Below is a small trained network, with its code and all its weights. Each question gives an input and a target symbol and asks what happens when units are switched off, that is, made to give their printed mean instead of their output.

import numpy as np


def w(rows, s, z=0):
    codes = np.array(rows[::2]) - 128.0
    scale = np.full(codes.shape[1], s)
    scale[-1] = z or s
    return codes * scale


def norm(h):
    return h / np.sqrt((h * h).mean(-1, keepdims=True) + 1e-5)


def f(y):
    return np.maximum(y, 0)


def softmax(a):
    e = np.exp(a - a.max(-1, keepdims=True))
    return e / e.sum(-1, keepdims=True)


def log_softmax(a):
    a = a - a.max(-1, keepdims=True)
    return a - np.log(np.exp(a).sum(-1, keepdims=True))


def net(x, mask):
    ids = ['ΛΞΠΨαβγδζηθμστφ'.index(c) for c in x.split()]
    T = len(ids)
    res = E[ids] + P[:T]
    u = 0
    for l in range(3):
        q, k, v = (norm(res) @ M[l].T for M in (Q, K, V))
        z = softmax(np.where(np.tri(T) > 0, q @ k.T / 3**0.5, -1e9)) @ v
        res = res + np.where(mask[u], z, O[l][:, -1]) @ O[l][:, :-1]
        u += 1
        y = f(norm(res) @ A[l][:, :-1].T + A[l][:, -1])
        res = res + np.where(mask[u : u + 8], y, B[l][:, -1]) @ B[l][:, :-1]
        u += 8
    return log_softmax(norm(res)[-1] @ U[:, :-1].T + U[:, -1])


Q, K, V, O, A, B = {}, {}, {}, {}, {}, {}
E = w([
[119,201,220,145,183,112,127],'Λ',
[66,152,96,125,57,96,93],'Ξ',
[153,104,106,116,135,18,55],'Π',
[72,176,82,143,79,131,83],'Ψ',
[87,130,86,155,68,67,90],'α',
[218,71,68,158,136,137,140],'β',
[221,125,58,163,133,162,104],'γ',
[137,117,65,197,114,78,63],'δ',
[46,179,105,202,80,164,164],'ζ',
[168,146,82,93,144,108,246],'η',
[203,33,93,93,148,152,11],'θ',
[146,112,119,237,164,81,178],'μ',
[172,125,178,117,123,173,142],'σ',
[116,124,105,30,125,230,161],'τ',
[30,76,156,125,78,19,125],'φ',
],0.012)
P = w([
[82,129,132,86,231,184,134],'0',
[103,191,148,129,84,108,118],'1',
[69,54,100,69,223,152,128],'2',
[139,139,136,119,27,67,132],'3',
[82,1,105,78,179,166,146],'4',
[195,163,117,147,76,61,131],'5',
],0.0061)
Q[0] = w([
[198,191,200,241,89,174,147],'0.h1',
[92,154,33,134,48,51,142],'0.h1',
[193,255,223,128,97,53,68],'0.h1',
],0.0058)
K[0] = w([
[183,140,221,197,193,168,100],'0.h1',
[145,53,37,168,138,118,224],'0.h1',
[135,64,141,254,97,177,46],'0.h1',
],0.0064)
V[0] = w([
[188,162,72,128,140,57,254],'0.h1',
[113,81,156,172,81,137,251],'0.h1',
[44,243,89,87,184,83,140],'0.h1',
],0.0032)
O[0] = w([
[209,120,69,118,54,127,232,123],'0.h1',
[26,108,53,147,214,141,186,72],'0.h1',
[114,254,109,174,73,103,136,252],'0.h1',
],0.0039,0.0011)
A[0] = w([
[130,120,130,210,182,95,140,30],'0.n1',
[128,121,130,135,165,155,58,5],'0.n2',
[59,137,62,88,79,73,85,144],'0.n3',
[129,198,125,146,78,131,254,110],'0.n4',
[180,142,154,121,112,163,175,153],'0.n5',
[97,138,82,138,242,158,129,123],'0.n6',
[103,151,105,145,108,167,155,155],'0.n7',
[176,134,114,227,114,100,142,149],'0.n8',
],0.0065,0.0018)
B[0] = w([
[147,115,74,58,75,97,96,148],'0.n1',
[32,141,79,133,119,182,126,137],'0.n2',
[167,120,161,190,179,129,210,255],'0.n3',
[132,12,98,98,146,105,32,164],'0.n4',
[33,155,178,150,67,108,42,155],'0.n5',
[192,111,205,254,60,193,138,165],'0.n6',
[163,127,71,164,73,61,144,153],'0.n7',
[61,155,68,83,77,145,126,188],'0.n8',
],0.005,0.0067)
Q[1] = w([
[125,170,189,55,183,167,163],'1.h1',
[80,68,118,91,144,170,153],'1.h1',
[139,109,136,82,1,149,123],'1.h1',
],0.0077)
K[1] = w([
[149,254,201,125,159,104,153],'1.h1',
[53,113,186,100,213,137,110],'1.h1',
[89,107,164,16,60,181,133],'1.h1',
],0.0058)
V[1] = w([
[14,23,248,115,51,165,109],'1.h1',
[94,134,43,251,137,160,245],'1.h1',
[19,43,150,105,195,98,209],'1.h1',
],0.0024)
O[1] = w([
[162,141,63,169,102,57,81,140],'1.h1',
[117,144,117,191,142,94,110,252],'1.h1',
[70,96,143,2,157,161,120,130],'1.h1',
],0.0075,0.0023)
A[1] = w([
[82,119,105,25,164,253,149,130],'1.n1',
[143,126,106,112,114,27,162,177],'1.n2',
[140,199,95,84,87,107,82,165],'1.n3',
[91,127,163,224,227,174,116,2],'1.n4',
[173,139,44,113,76,215,90,214],'1.n5',
[115,153,75,127,55,130,205,116],'1.n6',
[190,82,128,214,164,80,179,241],'1.n7',
[103,77,87,117,189,109,217,66],'1.n8',
],0.0047,0.0018)
B[1] = w([
[198,163,107,254,51,89,142,181],'1.n1',
[164,138,139,135,245,178,89,214],'1.n2',
[180,98,140,158,140,82,80,173],'1.n3',
[111,104,121,214,92,92,132,166],'1.n4',
[37,149,178,175,144,55,213,221],'1.n5',
[136,166,16,77,180,141,117,196],'1.n6',
[203,192,154,118,64,212,182,255],'1.n7',
[204,147,169,175,89,136,204,168],'1.n8',
],0.0053,0.005)
Q[2] = w([
[20,96,150,16,187,255,122],'2.h1',
[96,70,152,215,184,173,214],'2.h1',
[163,180,131,143,185,178,114],'2.h1',
],0.0081)
K[2] = w([
[115,240,114,132,224,168,115],'2.h1',
[254,144,196,129,168,166,47],'2.h1',
[165,135,27,128,138,194,120],'2.h1',
],0.007)
V[2] = w([
[151,32,149,210,145,122,13],'2.h1',
[218,176,37,100,220,114,103],'2.h1',
[88,137,83,113,44,255,59],'2.h1',
],0.0057)
O[2] = w([
[121,1,86,187,195,184,83,179],'2.h1',
[161,216,3,111,242,162,85,7],'2.h1',
[97,87,43,30,12,184,109,57],'2.h1',
],0.0064,0.0018)
A[2] = w([
[163,103,157,156,110,225,142,127],'2.n1',
[129,106,110,85,86,64,126,185],'2.n2',
[174,149,91,133,185,60,67,150],'2.n3',
[43,156,139,153,88,131,133,86],'2.n4',
[142,113,192,65,155,86,27,254],'2.n5',
[1,112,145,109,203,163,136,188],'2.n6',
[120,136,95,27,71,85,88,115],'2.n7',
[95,190,119,130,143,89,161,126],'2.n8',
],0.0096,0.0036)
B[2] = w([
[99,164,160,47,129,101,62,252],'2.n1',
[130,160,105,171,211,59,97,220],'2.n2',
[70,149,190,85,125,201,125,247],'2.n3',
[106,142,117,89,171,102,159,213],'2.n4',
[165,132,29,171,130,133,162,172],'2.n5',
[161,140,50,1,72,150,86,157],'2.n6',
[195,72,125,22,111,45,82,185],'2.n7',
[169,46,142,69,165,130,122,237],'2.n8',
],0.008,0.004)
U = w([
[112,192,142,148,73,173,36,134],'Λ',
[58,129,102,126,113,129,152,136],'Ξ',
[70,24,187,97,89,146,102,254],'Π',
[125,92,203,178,169,56,188,93],'Ψ',
[149,97,100,52,131,18,101,148],'α',
[69,181,182,60,56,125,189,120],'β',
[195,207,119,168,52,146,149,58],'γ',
[59,180,73,134,143,87,133,105],'δ',
[115,133,81,104,235,188,125,237],'ζ',
[120,149,128,14,191,134,147,56],'η',
[188,128,97,85,147,176,246,146],'θ',
[123,78,92,203,102,82,59,72],'μ',
[214,97,203,57,86,184,128,81],'σ',
[94,208,210,100,181,116,51,53],'τ',
[129,55,65,103,150,189,51,130],'φ',
],0.012,0.003)

Each question gives the input, a string of symbols that net reads in full, and the target symbol t.
The units are the heads (3 rows each of Q, K, V and O) and the neurons (one row each of A and B). Each row of codes is followed by its name. A weight is (code - 128) times the scale printed after its matrix; where a second scale follows, it is the last column's (O, A, B and U).
mask holds one flag per unit, layer by layer, with each layer's heads first. A switched-off unit (its flag False) gives its mean, the last column of its rows in O or B, instead of its output. The means were averaged over made-up inputs and are rounded, as every weight is.
A unit's drop is (log p(t) with every unit on - log p(t) with that unit switched off) / (log p(t) with every unit on - log p(t) with every unit switched off).
The circuit of an input: a set's keep is (log p(t) with only the set's units on - log p(t) with every unit switched off) / (log p(t) with every unit on - log p(t) with every unit switched off). Starting from the 12 units with the biggest drops (on a tie, the unit counted first), units are removed one at a time, each time the one whose removal leaves the highest keep (on an exact tie, the one counted first), for as long as the keep stays at least 0.8.
units of the circuit, in order: the units of the circuit, biggest drop first
unit that matters most: the unit with the biggest drop
k most important neurons: the k neurons with the biggest drops, biggest first
k most important neurons of layer l: the k neurons of layer l with the biggest drops, biggest first
input γ β α β τ γ, target α: 3 most important neurons => (0.n3, 1.n1, 0.n8)
input θ β α α τ, target φ: unit that matters most => 2.h1
input Π δ α η μ β, target ζ: units of the circuit, in order => (2.h1, 2.n3)
input μ Π Ξ Ψ τ, target ζ: units of the circuit, in order => (2.h1, 1.n5)
input α δ α, target Ψ: 3 most important neurons => (0.n3, 0.n8, 1.n8)
input β μ α γ, target ζ: 3 most important neurons => (0.n6, 0.n8, 0.n3)
input θ τ Π, target ζ: units of the circuit, in order => (2.n5, 2.n3)
input α β φ β, target Ψ: 2 most important neurons of layer 2 => (2.n6, 2.n5)
input φ Ξ β, target σ: units of the circuit, in order => (0.n6, 1.n7, 2.n1)
input β τ μ, target γ: 3 most important neurons => (0.n6, 1.n7, 0.n1)
input α α τ α β μ, target ζ: units of the circuit, in order => (0.n3, 2.n3, 2.h1, 1.n2)
input τ τ δ Ψ γ, target Λ: 3 most important neurons of layer 2 => (2.n1, 2.n8, 2.n7)
input Ψ τ α γ σ, target Π: units of the circuit, in order => (1.n7, 0.n3, 0.n5)
input μ α γ δ, target Λ: unit that matters most => 2.n3
input α τ α γ, target α: 4 most important neurons => (0.n3, 0.n4, 1.n2, 0.n8)
input α Ψ φ, target α: 3 most important neurons of layer 2 => (2.n6, 2.n3, 2.n5)
input Λ σ δ β, target μ: 2 most important neurons of layer 1 => (1.n5, 1.n2)
input α σ τ Λ τ, target Π: 2 most important neurons of layer 1 => (1.n1, 1.n7)
input α α α Π τ, target ζ: 2 most important neurons => (1.n5, 1.n1)
input τ Ψ α α β Ψ, target θ: unit that matters most => 0.n3
input α γ σ α, target μ: 3 most important neurons => (0.n3, 1.n2, 1.n5)
input α τ Λ τ Ξ α, target α: 2 most important neurons => (0.n4, 2.n7)
input γ τ τ, target β: 3 most important neurons of layer 1 => (1.n1, 1.n5, 1.n2)
input γ τ α α, target α: 2 most important neurons => (0.n4, 0.n6)
